Here is a tiny trained network, its code and every weight. The questions are about switching its units off for an input and a target symbol, where a switched-off unit gives its printed mean instead of its output.

import numpy as np


def w(rows, s, z=0):
    codes = np.array(rows[::2]) - 128.0
    scale = np.full(codes.shape[1], s)
    scale[-1] = z or s
    return codes * scale


def norm(h):
    return h / np.sqrt((h * h).mean(-1, keepdims=True) + 1e-5)


def f(y):
    return np.maximum(y, 0)


def softmax(a):
    e = np.exp(a - a.max(-1, keepdims=True))
    return e / e.sum(-1, keepdims=True)


def log_softmax(a):
    a = a - a.max(-1, keepdims=True)
    return a - np.log(np.exp(a).sum(-1, keepdims=True))


def net(x, mask):
    ids = ['ΘΞΨδεζλπτω'.index(c) for c in x.split()]
    T = len(ids)
    res = E[ids] + P[:T]
    r = norm(res)
    for j in range(3):
        rows = slice(4 * j, 4 * j + 4)
        q, k, v = (r @ M[0][rows].T for M in (Q, K, V))
        z = softmax(np.where(np.tri(T) > 0, q @ k.T / 4**0.5, -1e9)) @ v
        o = O[0][rows]
        res = res + np.where(mask[j], z, o[:, -1]) @ o[:, :-1]
    y = f(norm(res) @ A[0][:, :-1].T + A[0][:, -1])
    res = res + np.where(mask[3:7], y, B[0][:, -1]) @ B[0][:, :-1]
    return log_softmax(norm(res)[-1] @ U[:, :-1].T + U[:, -1])


Q, K, V, O, A, B = {}, {}, {}, {}, {}, {}
E = w([
[142,129,255,141,148],'Θ',
[43,95,148,16,156],'Ξ',
[50,88,28,99,115],'Ψ',
[219,105,251,158,140],'δ',
[234,103,247,162,122],'ε',
[188,15,59,95,152],'ζ',
[61,68,194,92,73],'λ',
[134,137,102,88,2],'π',
[168,198,82,185,103],'τ',
[28,109,94,210,127],'ω',
],0.006)
P = w([
[96,230,124,79,197],'0',
[113,165,107,134,159],'1',
[117,143,107,153,129],'2',
[137,87,138,197,111],'3',
[140,58,148,237,92],'4',
[133,7,161,253,92],'5',
],0.0038)
Q[0] = w([
[71,81,223,102,170],'h1',
[113,54,165,83,218],'h1',
[102,181,170,110,85],'h1',
[120,238,141,62,185],'h1',
[121,243,88,90,127],'h2',
[146,95,142,175,81],'h2',
[137,138,174,156,81],'h2',
[159,63,102,213,2],'h2',
[91,235,128,77,138],'h3',
[63,68,133,110,18],'h3',
[148,166,122,187,104],'h3',
[153,250,103,70,141],'h3',
],0.0088)
K[0] = w([
[174,44,170,80,43],'h1',
[137,118,155,118,5],'h1',
[139,92,106,61,217],'h1',
[179,167,99,9,170],'h1',
[138,160,150,100,197],'h2',
[146,144,117,190,71],'h2',
[180,144,45,166,135],'h2',
[135,118,139,254,74],'h2',
[154,247,102,77,137],'h3',
[131,117,116,204,38],'h3',
[97,139,160,127,168],'h3',
[172,243,149,10,167],'h3',
],0.0087)
V[0] = w([
[67,117,32,148,138],'h1',
[215,230,93,184,183],'h1',
[58,78,219,218,121],'h1',
[137,141,170,86,202],'h1',
[104,106,194,105,228],'h2',
[128,196,55,254,219],'h2',
[54,2,163,131,200],'h2',
[69,124,89,144,203],'h2',
[29,141,89,252,132],'h3',
[236,40,85,89,134],'h3',
[220,172,103,125,47],'h3',
[145,172,147,122,2],'h3',
],0.0055)
O[0] = w([
[109,92,52,115,133,152],'h1',
[178,132,116,211,72,51],'h1',
[71,199,146,107,219,144],'h1',
[128,100,178,186,159,106],'h1',
[140,94,175,183,180,65],'h2',
[31,254,94,221,141,70],'h2',
[45,8,112,149,180,136],'h2',
[86,96,53,218,157,108],'h2',
[147,146,25,130,251,116],'h3',
[79,73,152,162,47,252],'h3',
[108,46,119,66,87,119],'h3',
[152,91,140,15,147,108],'h3',
],0.0044,0.0033)
A[0] = w([
[129,111,191,34,2,151],'n1',
[3,103,184,173,114,7],'n2',
[130,131,16,19,69,74],'n3',
[249,247,26,228,1,25],'n4',
],0.0048,0.0022)
B[0] = w([
[186,147,87,102,148,254],'n1',
[185,65,127,170,135,162],'n2',
[150,148,80,127,177,203],'n3',
[4,106,158,85,83,179],'n4',
],0.011,0.0042)
U = w([
[158,165,181,192,170,150],'Θ',
[70,39,188,65,179,6],'Ξ',
[98,184,17,192,188,128],'Ψ',
[178,180,171,189,113,100],'δ',
[186,178,186,169,101,80],'ε',
[159,28,87,217,48,217],'ζ',
[85,146,181,58,187,86],'λ',
[221,173,65,31,83,177],'π',
[2,197,152,93,26,180],'τ',
[127,203,60,211,173,71],'ω',
],0.0063,0.0027)

Each question gives the input, a string of symbols that net reads in full, and the target symbol t.
The units are the heads (4 rows each of Q, K, V and O) and the neurons (one row each of A and B). Each row of codes is followed by its name. A weight is (code - 128) times the scale printed after its matrix; where a second scale follows, it is the last column's (O, A, B and U).
mask holds one flag per unit, heads first, then neurons. A switched-off unit (its flag False) gives its mean, the last column of its rows in O or B, instead of its output. The means were averaged over made-up inputs and are rounded, as every weight is.
A unit's drop is (log p(t) with every unit on - log p(t) with that unit switched off) / (log p(t) with every unit on - log p(t) with every unit switched off).
The circuit of an input: a set's keep is (log p(t) with only the set's units on - log p(t) with every unit switched off) / (log p(t) with every unit on - log p(t) with every unit switched off). Starting from all 7 units, units are removed one at a time, each time the one whose removal leaves the highest keep (on an exact tie, the one counted first), for as long as the keep stays at least 0.8.
units of the circuit, in order: the units of the circuit, biggest drop first
unit that matters most: the unit with the biggest drop
top k neurons: the k neurons with the biggest drops, biggest first
heads that matter: for each layer, one digit per head in row order, 1 if its drop is at least 0.15 and else 0, layers parted by /
drop of u: that unit's drop, to one decimal
input π π π ζ Θ, target π: unit that matters most : h2
input ζ ζ π π Ξ, target π: units of the circuit, in order : [n1 h1]
input ζ ζ ζ Ξ, target ζ: heads that matter : 001
input ζ ζ ζ ζ ζ Ξ, target ζ: heads that matter : 001
input Θ λ τ Θ Ψ, target Ψ: heads that matter : 001
input δ ζ ζ λ ζ, target Ξ: heads that matter : 100
input π Ψ ε π π ε, target π: units of the circuit, in order : [h2 n1]
input ζ τ Θ, target τ: heads that matter : 110
input ζ π π π λ, target π: units of the circuit, in order : [h2 n1]
input ζ ζ π π ω ζ, target Ψ: units of the circuit, in order : [h3 h1]
input Θ λ τ δ, target τ: heads that matter : 010
input ζ ζ π Θ, target π: heads that matter : 010
input λ Ξ Ψ τ ε, target τ: units of the circuit, in order : [h2 n4]
input λ λ ζ ζ, target Ξ: heads that matter : 110
input Ψ Ξ π λ, target π: heads that matter : 010
input λ ζ ζ τ π, target τ: heads that matter : 110
input τ λ λ, target λ: unit that matters most : h1
input δ Ξ π Ξ λ ω, target Ψ: drop of n1 : -0.1
input ε ζ Θ, target ζ: drop of h2 : 0.2
input δ Θ ζ Ξ Θ ω, target Ψ: drop of h3 : 0.7
input ζ π ζ π ε, target π: top neuron : [n1]
